Below are the code and all the weights of a small trained network. Each question names an input and a target symbol and asks about switching units off, where a switched-off unit gives its printed mean instead of its output.

import numpy as np


def w(rows, s, z=0):
    codes = np.array(rows[::2]) - 128.0
    scale = np.full(codes.shape[1], s)
    scale[-1] = z or s
    return codes * scale


def norm(h):
    return h / np.sqrt((h * h).mean(-1, keepdims=True) + 1e-5)


def f(y):
    return y / 2 * (1 + np.tanh(0.7978845608 * (y + 0.044715 * y**3)))


def softmax(a):
    e = np.exp(a - a.max(-1, keepdims=True))
    return e / e.sum(-1, keepdims=True)


def log_softmax(a):
    a = a - a.max(-1, keepdims=True)
    return a - np.log(np.exp(a).sum(-1, keepdims=True))


def net(x, mask):
    ids = ['αβγεζηθμπστφω'.index(c) for c in x.split()]
    T = len(ids)
    res = E[ids] + P[:T]
    q, k, v = (norm(res) @ M[0].T for M in (Q, K, V))
    z = softmax(np.where(np.tri(T) > 0, q @ k.T / 3**0.5, -1e9)) @ v
    res = res + np.where(mask[0], z, O[0][:, -1]) @ O[0][:, :-1]
    y = f(norm(res) @ A[0][:, :-1].T + A[0][:, -1])
    res = res + np.where(mask[1:17], y, B[0][:, -1]) @ B[0][:, :-1]
    return log_softmax(norm(res)[-1] @ U[:, :-1].T + U[:, -1])


Q, K, V, O, A, B = {}, {}, {}, {}, {}, {}
E = w([
[127,90,102,69],'α',
[137,130,132,137],'β',
[113,249,168,216],'γ',
[151,194,125,142],'ε',
[27,145,95,63],'ζ',
[124,62,106,63],'η',
[74,118,164,230],'θ',
[125,151,170,171],'μ',
[86,141,118,108],'π',
[122,152,195,152],'σ',
[179,144,138,124],'τ',
[133,19,172,184],'φ',
[163,114,62,112],'ω',
],0.015)
P = w([
[81,130,204,41],'0',
[90,134,230,87],'1',
[96,125,242,133],'2',
[97,129,241,158],'3',
[102,125,231,164],'4',
[88,131,241,166],'5',
[102,127,249,186],'6',
[88,137,243,168],'7',
[80,130,247,200],'8',
[80,117,230,193],'9',
[67,90,253,246],'10',
],0.0027)
Q[0] = w([
[126,136,254,62],'H0',
[60,135,126,90],'H0',
[113,171,180,128],'H0',
],0.0078)
K[0] = w([
[142,106,166,231],'H0',
[254,82,58,146],'H0',
[50,100,153,233],'H0',
],0.0072)
V[0] = w([
[100,173,206,137],'H0',
[2,219,174,120],'H0',
[61,176,243,180],'H0',
],0.0043)
O[0] = w([
[168,255,91,93,204],'H0',
[102,204,24,83,223],'H0',
[120,148,239,12,253],'H0',
],0.007,0.0041)
A[0] = w([
[139,207,118,167,5],'N0',
[162,146,21,204,85],'N1',
[94,153,127,176,114],'N2',
[105,124,165,167,201],'N3',
[155,207,189,135,182],'N4',
[134,162,113,128,90],'N5',
[102,102,194,75,228],'N6',
[209,183,80,131,128],'N7',
[206,193,167,185,171],'N8',
[41,219,80,92,116],'N9',
[6,94,63,101,124],'N10',
[202,175,106,90,179],'N11',
[150,148,64,30,205],'N12',
[106,39,1,197,234],'N13',
[163,173,94,114,166],'N14',
[127,163,148,95,168],'N15',
],0.0096,0.0025)
B[0] = w([
[103,185,128,108,147],'N0',
[160,138,222,147,127],'N1',
[131,97,94,103,138],'N2',
[152,154,111,124,155],'N3',
[72,77,107,95,236],'N4',
[128,138,121,140,135],'N5',
[105,137,136,254,221],'N6',
[188,140,151,164,146],'N7',
[155,131,99,90,182],'N8',
[127,116,112,172,255],'N9',
[148,112,70,139,191],'N10',
[148,64,158,108,174],'N11',
[72,102,113,157,213],'N12',
[192,210,121,148,157],'N13',
[159,121,103,148,155],'N14',
[208,68,96,99,192],'N15',
],0.0078,0.0072)
U = w([
[118,125,151,149,107],'α',
[112,35,168,105,105],'β',
[137,249,113,126,119],'γ',
[180,160,60,56,142],'ε',
[73,149,34,129,130],'ζ',
[141,140,133,126,39],'η',
[140,142,132,121,40],'θ',
[59,134,187,60,157],'μ',
[102,151,151,158,106],'π',
[213,169,175,209,254],'σ',
[205,69,147,71,121],'τ',
[135,96,229,233,146],'φ',
[155,103,112,146,82],'ω',
],0.011,0.0059)

Each question gives the input, a string of symbols that net reads in full, and the target symbol t.
The units are the heads (3 rows each of Q, K, V and O) and the neurons (one row each of A and B). Each row of codes is followed by its name. A weight is (code - 128) times the scale printed after its matrix; where a second scale follows, it is the last column's (O, A, B and U).
mask holds one flag per unit, heads first, then neurons. A switched-off unit (its flag False) gives its mean, the last column of its rows in O or B, instead of its output. The means were averaged over made-up inputs and are rounded, as every weight is.
A unit's drop is (log p(t) with every unit on - log p(t) with that unit switched off) / (log p(t) with every unit on - log p(t) with every unit switched off).
The circuit of an input: a set's keep is (log p(t) with only the set's units on - log p(t) with every unit switched off) / (log p(t) with every unit on - log p(t) with every unit switched off). Starting from the 12 units with the biggest drops (on a tie, the unit counted first), units are removed one at a time, each time the one whose removal leaves the highest keep (on an exact tie, the one counted first), for as long as the keep stays at least 0.8.
circuit, biggest first: the units of the circuit, biggest drop first
most important unit: the unit with the biggest drop
k most important neurons: the k neurons with the biggest drops, biggest first
drop when u is switched off: that unit's drop, to one decimal
input η η θ φ φ η σ ε η π β, target β: most important unit -> N4
input ω η θ μ ε α α β, target β: circuit, biggest first -> [N4, N15, N10]
input ζ ζ μ ω, target σ: circuit, biggest first -> [H0, N1, N13]
input γ π η ω π η, target σ: circuit, biggest first -> [H0, N13, N4]
input φ π α μ σ α φ φ φ μ π, target φ: circuit, biggest first -> [H0, N6]
input σ ζ μ π ε ζ μ σ π σ, target μ: circuit, biggest first -> [N4, H0]
input φ φ α, target φ: circuit, biggest first -> [H0, N6]
input β ω α ω φ ζ σ ω γ π, target σ: circuit, biggest first -> [H0, N13]
input φ φ η, target φ: 2 most important neurons -> [N6, N4]
input ζ ζ π θ, target ζ: 2 most important neurons -> [N2, N6]
input ε ε ζ ε, target ε: 3 most important neurons -> [N6, N4, N11]
input θ α φ τ, target τ: drop when N8 is switched off -> 0.1
input π μ γ ω τ φ α, target φ: drop when N7 is switched off -> 0.0
input φ φ ω π, target φ: circuit, biggest first -> [H0]
input π ζ η, target ζ: drop when N15 is switched off -> 0.2
